Questions about the row below.
1) What is the entry just left of 140?
2) What is the entry just left of 99?
3) What is the entry just left of 133?
[154, 133, 126, 136, 125, 143, 124, 129, 101, 128, 99, 140]
1) 99
2) 128
3) 154

Questions about the grid below. Indices start at 1.
1) What is the entry in row 1 and column 1?
2) What is the entry in the bottom-right corner?
3) What is the entry just right of the largest entry?
4) What is the entry directly below the largest entry?
5) What is the entry in row 2 and column 1?
6) What is the entry just right of 123?
7) What is the minimum?
8) What is the entry directly above 109?
array([[130, 130, 127, 101],
       [117, 120, 130, 121],
       [129, 120, 109, 121],
       [147, 123, 138, 108],
       [134, 129, 140, 130]])
1) 130
2) 130
3) 123
4) 134
5) 117
6) 138
7) 101
8) 130

Questions about the matrix below.
1) The entry just right of the largest entry?
2) The entry just right of the smallest entry?
3) The second entry in reading order?
4) The second smallest entry?
[[132, 126, 131, 132, 140, 121, 119, 117, 136, 133, 120, 132], [124, 132, 132, 126, 127, 124, 131, 130, 130, 132, 126, 131], [114, 125, 126, 129, 136, 132, 137, 136, 134, 122, 131, 123], [113, 124, 125, 129, 137, 132, 138, 137, 134, 121, 132, 123], [138, 143, 117, 115, 122, 128, 135, 101, 115, 152, 146, 111]]
1) 146
2) 115
3) 126
4) 111
